Moves between objects:
ρ: gf->hp, rr->fb, tr->qn, bh->dc, fb->rr, mj->hd, lh->cc, hc->gr, rp->lb, hm->ql, jp->rh, tt->ch, tj->sz, bl->rc, pp->jc, qs->ls, tp->cp, sn->fz, qb->hr, bq->bc, dh->zh, dq->bz, ch->tt, gs->qd, bz->dq, gn->jz, rn->nl, cc->lh, rh->jp, jz->gn, jn->fj, cp->tp, bt->qh, hp->gf, dc->bh, fj->jn, jd->zj, zd->mm, cz->jr, nm->mg, zc->lt, tc->bs, sc->cq, rf->mz, zr->hl, ls->qs, dg->zq, cl->rt, gl->mb, sr->mq, zg->tm, gq->dm, lb->rp, bf->dt, dm->gq, fz->sn, cm->lg, rt->cl, qc->br, hd->mj, dt->bf, zq->dg, ft->nr, mg->nm, lt->zc, sl->sj, jr->cz, rc->bl, pq->qr, zh->dh, pr->tq, tg->zz, th->pn, bs->tc, ql->hm, pj->rq, lg->cm, zn->zs, br->qc, tl->hg, zj->jd, gt->ff, cq->sc, mz->rf, nl->rn, nf->sg, mq->sr, mb->gl, pf->nj, gm->jb, bc->bq, gj->lp, rq->pj, lp->gj, qd->gs, hg->tl, zz->tg, zs->zn, hr->qb, qh->bt, sj->sl, gr->hc, hl->zr, sm->sq, ff->gt, lm->jt, sz->tj, qr->pq, rl->gz, jt->lm, nj->pf, mf->cj, jb->gm, ds->hq, sq->sm, mm->zd, bb->qp, tm->zg, tq->pr, qp->bb, qn->tr, sg->nf, cj->mf, hq->ds, pn->th, gz->rl, jc->pp, nr->ft
β: gf->jd, fg->pf, rr->lf, tr->sr, zf->tq, bh->gj, mj->zg, lh->sm, hc->nm, cd->zz, rp->zd, hm->cl, jp->bb, tt->jm, bl->sn, pp->ff, qs->bt, tp->cz, sn->bl, bq->dg, dq->lg, gs->pc, fc->rl, bz->cm, gn->mb, rn->lt, cc->sq, rh->qp, jz->gl, jn->qc, cp->jr, bt->qs, hp->zj, dc->lp, fj->br, jd->gf, zd->rp, tn->hr, cz->tp, nm->hc, zc->nl, gp->hl, tc->jf, sc->gm, rf->pn, cf->sz, ls->qh, dg->bq, cl->hm, gl->jz, sr->tr, zg->mj, gq->hq, lb->mm, bf->lm, dm->ds, sb->hg, fz->rc, cm->bz, gb->pq, rt->ql, qc->jn, jm->tt, hd->tm, dt->jt, zq->bc, mg->gr, lt->rn, jr->cp, rc->fz, pq->gb, zh->zm, jf->tc, pc->gs, th->mz, rd->nf, ql->rt, lg->dq, zn->td, br->fj, zj->hp, gt->jc, cq->jb, mz->th, nl->zc, nf->rd, nt->mf, mq->qn, mb->gn, pf->fg, gm->sc, bm->sj, bc->zq, gj->bh, rq->bp, lp->dc, hg->sb, td->zn, zz->cd, lf->rr, hr->tn, dp->nr, qh->ls, sj->bm, gr->mg, hl->gp, sm->lh, ff->pp, lm->bf, sz->cf, rl->fc, jt->dt, mf->nt, jb->cq, ds->dm, sq->cc, mm->lb, bb->jp, tm->hd, tq->zf, qp->rh, qn->mq, bp->rq, hq->gq, pn->rf, zm->zh, jc->gt, nr->dp
σ: dz->nf, gg->mf, gf->bf, rr->bn, bh->sl, lh->jm, hc->rt, rp->cm, hm->mg, jp->pj, tt->sm, tj->sr, bl->dm, pp->qb, qs->sb, tp->pq, sn->ds, qb->pp, bq->zn, fq->nr, mt->gs, dq->mm, ch->sq, gs->mt, bz->zd, gn->mz, rn->zr, rh->rq, jz->rf, jn->sc, cp->qr, bt->hg, hp->dt, dc->sj, fj->cq, jd->lm, zd->bz, tn->gt, cz->gb, nm->ql, zc->gp, gp->zc, tc->tm, sc->jn, rf->jz, zr->rn, cf->qn, dg->td, cl->gr, gl->pn, sr->tj, zg->bs, gq->rc, lb->lg, bf->gf, dm->bl, sb->qs, fz->hq, cm->rp, gb->cz, rt->hc, qc->gm, mc->pf, bn->rr, lc->zh, jm->lh, hd->jf, dt->hp, mg->hm, sl->bh, rc->gq, pq->tp, zh->lc, jf->hd, th->mb, bs->zg, ql->nm, pj->jp, lg->lb, zn->bq, br->jb, tl->qh, zj->jt, gt->tn, cq->fj, mz->gn, nl->hl, nf->dz, mq->sz, mb->th, pf->mc, gm->qc, bm->lp, bc->zs, rq->rh, lp->bm, hg->bt, td->dg, zz->ld, zs->bc, hr->jc, qh->tl, cr->tq, sj->dc, gr->cl, hl->nl, sm->tt, lm->jd, sz->mq, qr->cp, rl->fs, jt->zj, mf->gg, jb->br, ds->sn, sq->ch, ld->zz, mm->dq, tm->tc, tq->cr, qp->bp, qn->cf, bp->qp, hq->fz, pn->gl, fs->rl, jc->hr, nr->fq
ε: dz->sz, gf->pq, rr->q989, zf->lp, bh->pr, lh->qc, cd->hd, rp->sn, hm->rh, jp->ql, tt->sc, bl->zd, pp->dh, qs->gn, tp->bf, sn->rp, bq->gs, q989->rr, fq->hl, mt->zn, dh->pp, dq->gq, ch->cq, gs->bq, bz->dm, gn->qs, rn->ft, cc->br, rh->hm, mr->pf, jz->ls, jn->sm, cp->dt, bt->mb, hp->qr, dc->tq, fj->sq, jd->gb, zd->bl, cz->lm, nm->pj, zc->dp, tc->ld, sc->tt, ls->jz, dg->pc, cl->qp, gl->qh, sr->sg, rm->mf, zg->tg, gq->dq, lb->fz, bf->tp, dm->bz, sb->mz, fz->lb, cm->ds, gb->jd, rt->bb, qc->lh, lc->hr, jm->gm, hd->cd, dt->cp, ft->rn, mg->rq, jr->jt, rc->mm, pq->gf, zh->jc, pr->bh, tg->zg, pc->dg, th->hg, rd->qn, ql->jp, pj->nm, lg->hq, zn->mt, br->cc, tl->pn, gt->zm, cq->ch, mz->sb, nl->nr, nf->mq, mq->nf, mb->bt, pf->mr, gm->jm, bc->qd, rq->mg, lp->zf, qd->bc, hg->th, zz->tm, hr->lc, dp->zc, qh->gl, cr->sj, sj->cr, gr->bp, hl->fq, sm->jn, lm->cz, sz->dz, qr->hp, rl->q28, jt->jr, mf->rm, ds->cm, sq->fj, ld->tc, mm->rc, bb->rt, tm->zz, tq->dc, qp->cl, qn->rd, sg->sr, q28->rl, bp->gr, hq->lg, pn->tl, zm->gt, jc->zh, nr->nl
π: dz->rq, gg->hr, gf->tc, fg->dg, rr->nl, tr->rt, q654->rl, zf->lh, bh->fj, fb->rn, mj->jt, lh->zf, cd->cz, hm->mq, jp->sg, tt->cr, tj->nm, bl->pn, pp->cj, qs->lg, tp->zz, sn->rf, bq->pf, q989->nr, dq->bt, gs->mr, bz->qh, gn->hq, rn->fb, rh->nf, mr->gs, jz->ds, jn->dc, cp->tg, bt->dq, hp->bs, dc->jn, fj->bh, jd->jf, zd->tl, cz->cd, nm->tj, zc->lf, tc->gf, sc->sj, rf->sn, cf->gr, ls->cm, dg->fg, cl->qn, gl->dm, sr->ql, rm->zh, zg->dt, gq->mb, lb->sb, bf->tm, dm->gl, sb->lb, fz->mz, cm->ls, rt->tr, qc->lp, mc->zn, bn->hl, hd->lm, dt->zg, mg->sz, sl->cq, rc->th, pq->ld, zh->rm, jf->jd, pr->sq, tg->cp, th->rc, bs->hp, rd->qp, ql->sr, lg->qs, zn->mc, br->gj, tl->zd, gt->nt, cq->sl, mz->fz, nl->rr, nf->rh, nt->gt, mq->hm, mb->gq, pf->bq, gm->bm, bm->gm, bc->nj, gj->br, rq->dz, lp->qc, hg->mm, zz->tp, lf->zc, hr->gg, qh->bz, cr->tt, sj->sc, gr->cf, hl->bn, sm->tq, lm->hd, sz->mg, rl->q654, jt->mj, nj->bc, mf->jc, ds->jz, sq->pr, ld->pq, mm->hg, tm->bf, tq->sm, qp->rd, qn->cl, sg->jp, cj->pp, hq->gn, pn->bl, jc->mf, nr->q989
τ: gg->sz, gf->zn, fg->hd, rr->q654, q654->rr, zf->qs, bh->gl, lh->lg, hm->jc, jp->dh, tt->mm, bl->cq, pp->ql, qs->zf, tp->gs, sn->jb, qb->nm, bq->bf, mt->pq, dh->jp, dq->sm, ch->zd, gs->tp, fc->zc, bz->sq, gn->lp, rn->gz, cc->cm, rh->zh, mr->zz, jz->gj, jn->gq, cp->qd, bt->tq, hp->zs, dc->mb, fj->dm, jd->td, zd->ch, tn->gr, cz->pc, nm->qb, zc->fc, tc->mc, sc->rc, dg->lm, cl->gt, gl->bh, sr->cj, rm->nf, zg->nj, gq->jn, lb->jm, bf->bq, dm->fj, fz->gm, cm->cc, rt->ff, qc->hq, mc->tc, lc->rq, jm->lb, hd->fg, dt->bc, zq->jt, mg->hr, sl->pn, rc->sc, pq->mt, zh->rh, pr->qh, pc->cz, th->sj, ql->pp, lg->lh, zn->gf, br->ds, gt->cl, cq->bl, mz->bm, nl->rl, nf->rm, nt->qn, mq->mf, mb->dc, pf->tm, gm->fz, bm->mz, bc->dt, gj->jz, rq->lc, lp->gn, qd->cp, hg->cr, td->jd, zz->mr, zs->hp, hr->mg, qh->pr, cr->hg, sj->th, gr->tn, hl->fs, sm->dq, ff->rt, lm->dg, sz->gg, rl->nl, jt->zq, nj->zg, mf->mq, jb->sn, ds->br, sq->bz, mm->tt, tm->pf, tq->bt, qp->zm, qn->nt, cj->sr, q28->nr, hq->qc, pn->sl, fs->hl, gz->rn, zm->qp, jc->hm, nr->q28
ξ: gf->rc, fg->lp, rr->mq, q654->mf, bh->nj, fb->sr, mj->jz, lh->pc, cd->qs, hm->nl, jp->ft, tt->mt, bl->hp, pp->gz, qs->cd, tp->dq, sn->zj, bq->jn, q989->nf, fq->rq, mt->tt, dq->tp, gs->sm, fc->gt, bz->cp, gn->hd, rn->ql, rh->nr, mr->tq, jz->mj, jn->bq, cp->bz, bt->zz, hp->bl, dc->pf, fj->bc, jd->fz, zd->qr, cz->lg, nm->zr, zc->cl, gp->gr, tc->th, sc->zn, zr->nm, dg->qc, cl->zc, gl->zg, sr->fb, zg->gl, gq->bf, lb->gb, bf->gq, dm->dt, fz->jd, cm->jr, gb->lb, rt->lt, qc->dg, mc->sj, bn->sz, hd->gn, dt->dm, zq->br, ft->jp, mg->hl, lt->rt, jr->cm, rc->gf, pq->mm, zh->q28, jf->mz, tg->qh, pc->lh, th->tc, bs->pn, ql->rn, lg->cz, zn->sc, br->zq, zj->sn, gt->fc, cq->zs, mz->jf, nl->hm, nf->q989, mq->rr, mb->tm, pf->dc, gm->td, bc->fj, rq->fq, lp->fg, qd->sq, hg->ld, td->gm, zz->bt, zs->cq, lf->qn, hr->fs, dp->qp, qh->tg, sj->mc, gr->gp, hl->mg, sm->gs, lm->hq, sz->bn, qr->zd, rl->jc, jt->ds, nj->bh, mf->q654, ds->jt, sq->qd, ld->hg, mm->pq, tm->mb, tq->mr, qp->dp, qn->lf, q28->zh, hq->lm, pn->bs, fs->hr, gz->pp, jc->rl, nr->rh
χ: dz->hg, gg->sj, gf->hl, rr->tm, tr->jz, q654->pf, bh->cj, fb->zg, lh->zm, hc->sn, hm->gq, jp->bz, tt->lc, tj->pn, bl->nm, pp->fj, qs->rd, tp->nr, sn->hc, qb->cq, bq->rl, q989->zz, fq->pq, dh->sq, dq->rh, gs->q28, fc->dg, bz->jp, gn->qn, rn->dt, rh->dq, jz->tr, jn->jc, cp->ft, bt->nf, hp->zr, dc->mf, fj->pp, jd->gp, zd->pj, tn->gm, cz->dp, nm->bl, zc->lm, gp->jd, tc->bn, sc->hr, zr->hp, cf->mz, dg->fc, cl->hq, gl->sr, sr->gl, rm->tq, zg->fb, gq->hm, lb->bp, bf->nl, dm->ql, fz->gr, cm->bb, rt->ds, qc->gt, bn->tc, lc->tt, hd->lf, dt->rn, ft->cp, mg->rc, lt->jt, rc->mg, pq->fq, zh->sm, th->sz, rd->qs, ql->dm, pj->zd, lg->qp, zn->fs, br->ff, gt->qc, cq->qb, mz->cf, nl->bf, nf->bt, nt->lp, mq->mb, mb->mq, pf->q654, gm->tn, bc->gz, rq->mm, lp->nt, hg->dz, zz->q989, lf->hd, hr->sc, dp->cz, qh->sg, sj->gg, gr->fz, hl->gf, sm->zh, ff->br, lm->zc, sz->th, rl->bq, jt->lt, mf->dc, ds->rt, sq->dh, mm->rq, bb->cm, tm->rr, tq->rm, qp->lg, qn->gn, sg->qh, cj->bh, q28->gs, bp->lb, hq->cl, pn->tj, fs->zn, gz->bc, zm->lh, jc->jn, nr->tp

In the rows, 76 means zero.

The rows follow the links: the fewer symbols apart two objects are, the more alike their rows tend to be.

Each row is also shifted at random along 6 hidden directions that mean nothing.

Some objects, each with a row of numbers:
jr: 47 70 73 76 71 73 74 78 68 75 71 73 68 75 75 77 71 71 77 72 68 83 76 71 76 82 74 74 74 84 74 76 73 77 75 77 78 71 80 64 78 78 71 79 70 79 79 82 77 81 73 79 80 82 78 79 71 84 74 76 77 67 70 82 72
gp: 43 74 81 80 75 77 71 70 67 83 65 79 71 82 82 91 74 78 74 77 61 77 78 74 75 86 72 70 79 84 83 80 68 74 80 78 81 72 72 67 72 77 72 79 70 87 79 77 72 79 76 79 75 77 70 72 74 93 74 69 74 67 67 84 71
rm: 52 78 75 79 82 89 65 68 73 77 76 81 73 79 79 79 89 81 73 80 76 69 76 75 73 74 73 90 60 69 64 59 75 81 85 81 74 79 65 76 74 79 74 69 71 76 81 67 77 79 58 72 77 85 71 80 74 70 83 73 78 72 73 74 76
lp: 61 80 79 77 70 78 74 72 78 80 69 80 72 71 77 79 77 81 83 71 73 80 81 69 76 66 75 77 69 77 77 77 74 79 76 79 73 78 74 76 84 78 72 70 68 82 78 79 82 83 73 82 78 85 70 77 74 84 72 80 72 78 72 72 81
qn: 61 78 77 68 67 73 81 82 72 81 85 68 77 72 82 82 73 75 80 81 79 76 70 81 80 76 78 70 87 73 87 85 77 76 71 66 76 81 74 76 80 77 83 81 79 85 70 80 75 81 89 70 69 74 81 72 78 89 78 70 70 77 79 82 91
sc: 60 78 81 83 86 87 72 69 64 80 61 81 71 83 77 89 83 73 72 84 68 74 83 73 77 79 74 87 71 72 76 64 67 72 89 84 72 80 73 73 68 68 76 67 72 91 87 75 80 72 76 81 72 74 56 74 75 79 72 72 73 75 72 79 76
cm: 66 70 76 79 72 76 70 72 69 81 58 74 68 77 80 85 80 69 73 74 74 73 80 74 80 82 72 78 75 82 70 67 75 80 87 77 84 78 75 63 76 76 75 73 75 84 83 82 71 85 76 82 74 85 72 81 71 91 74 73 74 73 66 80 75
dt: 81 68 78 80 73 78 71 78 75 72 71 77 78 76 68 73 79 77 75 70 73 84 81 72 78 78 74 79 76 81 64 69 74 72 84 81 76 73 80 72 72 77 67 71 75 73 82 80 74 74 67 85 78 75 75 83 73 68 75 81 79 76 75 74 65
tm: 83 77 79 77 75 79 65 77 72 76 73 81 77 73 76 83 80 78 73 74 71 74 75 74 82 81 75 76 80 80 70 73 71 73 82 80 77 75 72 73 71 77 70 77 75 84 81 82 68 72 66 76 78 75 72 80 72 72 76 75 78 74 74 78 75
ld: 81 77 79 79 79 80 74 79 69 79 70 84 72 77 78 86 78 77 75 77 71 79 81 70 75 77 73 70 81 82 77 76 69 79 82 83 78 68 69 72 77 77 71 75 71 82 80 82 74 75 81 74 80 75 73 69 72 78 77 80 81 74 77 76 70
cp: 82 73 67 74 72 71 65 73 83 71 66 82 75 76 76 70 67 75 70 64 76 76 77 77 78 83 77 74 69 96 67 78 72 82 70 81 84 67 80 64 71 75 73 80 72 67 84 81 66 80 64 79 84 90 85 82 74 78 73 74 83 71 71 77 60
rr: 48 75 71 76 76 85 66 78 81 77 83 77 79 80 76 71 80 84 77 76 76 75 70 75 74 78 78 80 69 76 73 73 75 76 76 78 74 71 74 80 73 83 77 73 77 79 75 72 77 76 56 71 73 80 77 82 77 66 84 69 79 71 79 70 73
bz: 96 69 77 77 76 75 78 80 78 72 73 72 75 75 72 72 77 73 71 76 82 73 78 76 79 75 76 78 74 76 71 71 80 77 77 76 78 75 77 76 72 75 72 73 78 68 78 78 74 78 76 81 79 78 79 80 70 72 77 84 76 75 79 77 72
jf: 98 73 77 78 75 78 76 76 71 75 74 79 79 77 73 87 78 77 78 80 70 75 77 72 75 79 74 78 83 78 71 77 72 71 81 78 75 74 74 73 72 76 76 77 78 83 74 75 73 70 71 74 70 73 72 71 78 73 78 71 80 78 76 72 72
sb: 99 75 73 76 80 80 81 76 76 77 74 79 76 77 78 88 83 82 74 79 77 69 77 73 73 72 74 79 74 73 70 71 78 83 82 79 80 77 70 75 74 80 77 72 73 74 69 76 77 77 77 74 72 80 78 72 78 75 79 76 79 81 78 71 69
br: 86 76 86 75 73 75 73 67 77 84 68 79 73 78 77 88 79 79 73 78 72 73 80 75 77 70 75 78 71 71 73 70 77 76 88 72 80 78 74 71 78 77 73 68 73 81 81 81 77 82 67 82 79 81 68 80 72 87 70 77 72 76 70 75 80
cc: 66 79 77 70 75 66 76 70 74 81 77 71 70 72 82 80 73 69 70 81 78 71 70 79 70 75 73 72 73 68 79 77 81 83 74 65 81 72 76 71 76 73 79 75 73 77 79 80 79 80 76 73 82 80 77 79 74 90 78 73 69 71 71 80 80
lc: 60 77 75 82 82 84 84 80 76 70 74 70 72 75 68 67 76 70 86 73 80 87 90 72 74 74 77 85 73 72 81 74 81 76 73 84 65 83 77 82 75 76 74 74 73 70 77 67 82 74 91 79 78 70 73 73 81 65 75 87 76 79 80 75 80
pc: 77 76 83 72 76 79 83 80 71 81 91 70 77 78 77 71 79 72 82 86 73 78 70 76 68 77 74 74 71 59 82 76 80 74 73 70 69 72 77 81 76 80 79 72 80 82 73 73 90 73 71 71 76 69 72 74 75 75 80 74 73 71 75 77 86
q989: 58 77 68 73 76 79 68 79 72 72 78 78 73 75 77 77 74 73 77 75 74 73 70 79 80 89 77 79 79 85 73 77 72 74 68 79 72 76 75 73 69 78 77 82 76 79 75 76 64 73 75 71 76 78 81 77 82 73 78 69 81 73 73 81 74
dc: 49 86 76 74 72 70 78 73 71 75 74 75 71 69 78 76 68 71 78 73 75 79 78 78 81 75 79 69 83 84 87 83 70 77 64 76 68 84 82 77 85 69 75 80 72 81 79 85 76 76 89 76 82 77 75 71 77 83 70 78 65 80 72 84 92
fz: 81 72 81 83 79 77 86 75 77 78 69 80 78 82 72 77 82 85 78 76 73 77 78 74 73 68 73 77 68 74 75 74 74 77 87 80 79 75 78 78 76 76 75 73 75 76 72 73 84 77 73 81 73 79 74 77 74 78 76 79 74 78 77 65 69
pf: 77 84 74 72 77 78 64 70 67 80 74 80 76 75 78 80 74 70 76 78 66 72 74 76 81 86 78 82 81 81 76 73 71 71 75 79 71 78 77 71 74 73 76 80 75 88 86 79 70 69 73 74 74 75 65 75 78 77 72 69 78 73 71 79 82
qr: 91 72 74 73 79 74 75 75 82 73 78 77 78 81 78 71 73 77 67 71 81 76 70 78 70 76 76 69 69 81 74 79 75 82 73 73 82 67 76 77 74 76 78 80 73 70 77 76 75 75 73 73 80 78 83 74 72 74 77 76 83 72 79 74 63
tg: 64 75 76 78 76 85 66 83 63 75 67 75 69 73 73 84 81 67 77 82 70 73 80 68 80 88 76 83 83 74 67 66 69 71 85 82 69 81 75 66 72 78 68 74 74 89 84 80 71 72 77 78 73 71 66 74 75 77 77 76 81 72 71 81 78
ft: 104 75 80 74 70 72 74 80 76 74 74 74 75 69 73 74 71 73 77 66 77 81 82 80 85 82 76 73 93 83 71 81 81 70 71 78 75 72 76 72 74 74 72 81 78 68 76 80 64 75 83 83 83 69 76 81 74 73 72 81 84 80 73 84 73
bh: 67 80 72 77 72 75 75 74 83 72 72 80 78 69 73 71 72 78 79 70 79 80 81 72 79 68 78 76 70 80 73 75 78 81 72 80 74 79 79 74 83 74 71 72 74 70 81 83 79 78 75 80 78 83 75 75 74 74 71 84 75 79 75 70 80
pp: 62 80 82 69 75 67 86 80 84 81 90 71 78 75 81 68 72 76 75 77 86 80 71 83 73 67 77 65 76 69 91 85 83 81 69 62 81 72 77 84 84 75 82 78 81 72 73 80 83 81 80 75 81 76 81 77 71 80 77 80 70 76 79 77 86
zd: 101 74 79 67 83 70 77 75 77 85 90 75 82 86 89 79 77 76 62 92 83 62 63 85 70 79 75 68 76 68 82 74 81 81 78 60 87 70 70 79 73 75 88 77 84 77 72 76 77 73 78 66 69 75 81 69 73 83 83 67 75 73 83 72 76
fs: 62 79 83 79 82 84 69 65 73 81 67 83 74 82 78 83 81 81 70 74 67 77 79 72 73 79 74 79 71 80 76 72 73 75 85 79 74 73 72 74 70 74 77 71 73 82 83 72 74 74 67 79 81 77 66 76 75 76 72 75 77 71 71 79 69
mf: 64 82 67 70 77 75 70 67 84 72 76 78 77 73 81 77 72 78 75 71 78 71 75 82 79 80 81 82 73 83 71 78 76 77 71 77 74 81 74 75 75 74 81 81 73 77 79 75 67 78 71 73 77 83 78 79 85 76 75 68 79 77 73 78 79
rq: 62 75 75 80 84 81 73 77 73 82 75 70 77 86 81 79 79 72 74 86 79 68 72 82 76 86 76 80 76 70 80 70 77 76 79 76 77 79 71 76 70 79 85 76 80 81 78 68 74 76 83 70 68 74 76 70 77 80 81 68 77 73 80 79 76
hg: 78 76 74 79 80 79 70 75 75 76 68 81 74 80 80 82 78 75 70 77 77 72 77 75 77 79 75 77 73 82 73 73 72 83 80 81 80 79 69 70 76 76 77 76 72 79 80 77 73 80 79 74 74 82 75 72 76 80 77 75 78 76 75 74 68
mb: 91 80 81 74 72 76 73 81 74 80 76 79 79 75 81 85 79 78 71 77 81 70 75 76 81 74 76 71 83 75 80 72 75 76 81 70 78 83 72 78 81 74 75 76 78 83 76 82 74 81 74 74 75 76 75 77 73 81 77 79 71 78 79 77 84
rc: 73 76 76 76 86 75 76 75 76 80 79 79 78 86 80 76 76 76 69 82 79 70 71 80 70 77 76 73 72 77 84 75 72 79 78 76 84 77 78 77 74 73 83 77 80 82 74 75 78 78 78 72 72 78 78 72 74 80 78 71 72 74 82 73 73
nj: 83 83 84 69 73 65 77 74 77 77 78 81 75 67 78 83 66 74 70 69 72 78 73 74 73 71 78 62 81 85 79 87 75 78 72 67 79 69 75 73 82 74 75 78 73 78 80 90 73 76 75 78 87 75 73 75 72 83 68 81 75 75 67 81 81
mc: 100 82 78 71 79 72 80 76 76 76 89 79 82 76 77 76 74 79 74 80 73 76 73 78 70 76 77 70 79 72 85 82 77 76 72 69 71 73 73 83 77 75 81 79 78 78 74 76 78 70 77 69 76 68 74 69 78 72 78 74 77 78 81 76 80
sz: 44 80 80 83 70 71 80 83 79 77 63 83 71 73 75 79 71 80 78 62 78 87 86 72 80 65 78 62 81 88 84 87 74 82 76 80 76 75 76 74 90 77 71 77 65 75 73 82 79 88 94 81 84 81 78 70 72 84 69 89 71 82 77 71 75
zj: 59 71 75 79 73 67 79 78 72 75 68 78 74 75 74 76 69 74 75 72 69 83 82 75 75 78 76 70 80 91 80 83 70 77 76 77 83 69 84 68 79 76 74 80 76 76 78 80 78 78 82 80 78 79 78 74 75 85 72 76 74 75 75 77 71
nf: 71 76 79 78 73 83 77 87 79 80 82 73 74 77 79 74 82 77 79 80 85 77 76 76 75 72 76 76 75 65 78 72 81 78 76 73 74 80 69 81 82 81 75 74 78 77 69 73 82 81 79 72 75 74 79 74 73 71 83 80 76 79 83 74 82
mg: 61 75 77 81 80 72 83 81 78 75 71 79 77 81 71 73 77 80 77 70 79 79 79 79 74 74 77 74 76 83 82 79 77 79 75 81 80 78 78 79 76 74 78 79 75 70 74 74 76 78 85 80 77 79 82 76 77 75 72 79 74 80 79 77 72
sq: 64 78 81 75 80 82 75 79 72 82 85 68 74 80 79 74 81 70 73 90 82 70 70 73 71 75 73 76 65 58 78 66 80 81 79 69 76 75 75 77 77 77 80 67 78 83 80 75 88 77 75 72 75 74 69 74 71 79 82 79 71 71 79 74 86
zs: 76 77 82 79 75 71 74 67 80 75 66 84 75 77 74 80 71 80 69 68 69 85 82 73 74 71 73 64 71 83 79 80 73 78 81 76 83 66 78 72 78 75 69 72 71 75 84 79 80 79 74 82 85 78 68 79 68 79 66 84 77 73 72 77 69
rp: 75 72 78 82 77 74 87 83 76 78 77 73 73 78 76 78 79 74 77 80 79 80 79 74 72 69 73 71 76 69 82 79 78 82 80 74 81 75 78 78 80 75 75 73 76 71 72 77 85 80 88 76 74 75 79 72 72 82 77 81 74 77 80 73 74
nm: 68 72 74 81 78 76 80 81 89 75 72 79 80 79 71 67 77 84 78 68 83 83 83 74 76 66 76 75 69 81 74 79 81 80 79 80 83 75 77 79 77 76 74 73 74 66 72 74 78 80 80 82 79 76 80 76 74 69 74 86 77 80 82 68 65
zf: 78 78 67 70 78 80 78 75 74 73 87 70 75 70 75 67 77 69 81 87 79 70 72 80 72 77 77 85 74 65 74 74 79 75 67 78 68 81 75 79 76 77 79 77 78 74 74 72 80 72 75 67 69 76 81 74 84 71 82 70 76 78 76 75 85

Start, symbols taken left to right, then the object you end at.
Answer with the object's name.
76 80 78 72 79 83 73 75 80 76 89 76 82 78 78 68 78 76 81 79 75 78 69 79 72 78 78 83 71 68 79 77 79 71 74 71 71 73 75 83 73 79 79 73 80 76 76 69 80 71 62 72 73 72 74 80 77 67 80 74 77 71 81 76 79
τ π ρ χ τ π χ: gz
115 74 82 78 71 81 81 80 79 77 76 76 81 70 72 85 87 87 81 77 79 72 79 73 82 67 74 81 78 63 69 73 79 72 86 73 73 85 70 81 81 80 69 70 78 76 69 76 80 72 72 81 71 73 76 79 77 72 79 80 74 82 79 69 81
ξ σ ξ σ ρ: jz
89 70 79 76 75 83 75 77 72 77 79 71 79 78 74 79 80 76 76 80 71 75 76 74 79 80 75 82 78 72 68 69 77 67 88 75 78 77 80 70 72 82 73 71 81 80 77 76 79 72 63 79 68 73 70 81 76 75 75 70 79 73 76 74 73
ρ χ ρ β π χ τ: nj
93 73 81 73 77 77 82 86 74 74 85 72 82 78 75 69 82 79 78 80 84 72 71 82 76 71 79 78 73 67 79 69 79 72 79 71 75 80 77 87 74 73 79 76 84 76 72 76 81 72 71 76 74 72 78 80 75 71 79 79 68 77 82 75 81
χ τ β β β ξ ξ: gt
77 74 83 80 70 73 67 72 71 76 58 77 72 72 72 84 76 75 78 60 67 80 87 77 90 88 77 77 89 94 71 79 71 65 77 84 75 79 77 68 72 71 68 83 71 80 85 82 60 77 76 87 83 74 69 82 76 80 65 76 79 75 67 88 71
π π β π χ ε ε: hd
84 74 92 77 72 77 74 78 62 86 72 72 73 78 77 93 81 74 78 83 64 77 75 74 80 84 73 74 88 72 80 73 70 67 88 73 73 78 75 69 74 77 69 75 77 90 80 82 77 74 74 80 72 68 64 77 72 87 73 72 74 69 72 85 81
π χ β σ π χ σ ρ: dt
77 71 76 73 77 72 79 77 76 78 78 76 71 81 80 76 80 81 71 77 79 67 67 78 67 69 72 74 62 76 77 71 77 84 76 72 85 73 74 75 80 80 79 76 72 72 71 77 79 85 66 76 79 88 87 81 70 86 80 72 70 67 74 76 73
ε β χ ξ χ β ε ρ: jr
102 75 85 76 79 78 77 78 75 81 78 70 75 78 79 80 83 73 73 80 82 69 73 83 81 78 77 78 85 68 77 73 84 71 81 69 80 81 67 81 73 75 78 80 79 74 72 76 68 77 83 77 78 70 75 78 73 77 78 78 75 80 78 83 83
π σ χ ρ ε σ: gl
66 81 70 75 80 68 80 72 83 72 71 80 76 76 75 71 66 71 72 70 82 80 81 78 75 73 78 65 76 87 84 85 75 81 70 75 79 74 86 77 80 67 77 79 75 74 80 82 77 78 88 80 83 80 77 73 77 80 70 82 72 80 76 76 77
ξ ρ β σ τ σ: jd
71 76 77 76 76 73 83 85 81 73 82 81 79 74 74 71 74 87 83 68 76 84 79 75 76 71 76 63 80 82 81 86 78 78 71 79 75 70 76 84 81 80 76 77 76 70 68 75 78 74 80 73 81 73 85 75 76 65 76 85 79 78 80 69 72
π ξ β τ σ ε β: zh
77 82 69 69 76 65 84 76 83 70 87 70 78 70 75 63 68 74 78 72 86 73 72 88 78 77 84 76 80 80 84 87 83 73 58 71 70 78 79 83 76 71 83 86 82 68 71 74 71 73 83 75 79 70 85 77 82 69 75 71 72 81 78 82 84
π β χ τ σ σ: gn
81 82 72 75 82 73 74 69 70 78 71 76 73 81 79 80 71 64 70 82 77 71 75 81 77 85 79 78 80 81 84 77 74 78 70 77 74 80 80 71 70 68 83 82 77 83 82 74 71 73 88 71 74 75 72 67 81 83 72 70 77 74 73 85 80
ρ ρ τ ρ σ τ: sq
55 83 70 76 84 77 68 66 75 79 78 79 80 83 81 82 79 78 68 86 75 65 69 79 70 78 76 81 64 75 80 70 71 82 78 76 76 78 70 74 73 73 85 75 75 85 80 74 82 75 70 67 68 83 71 68 78 80 79 64 75 74 75 71 78
ρ τ σ χ π: ql
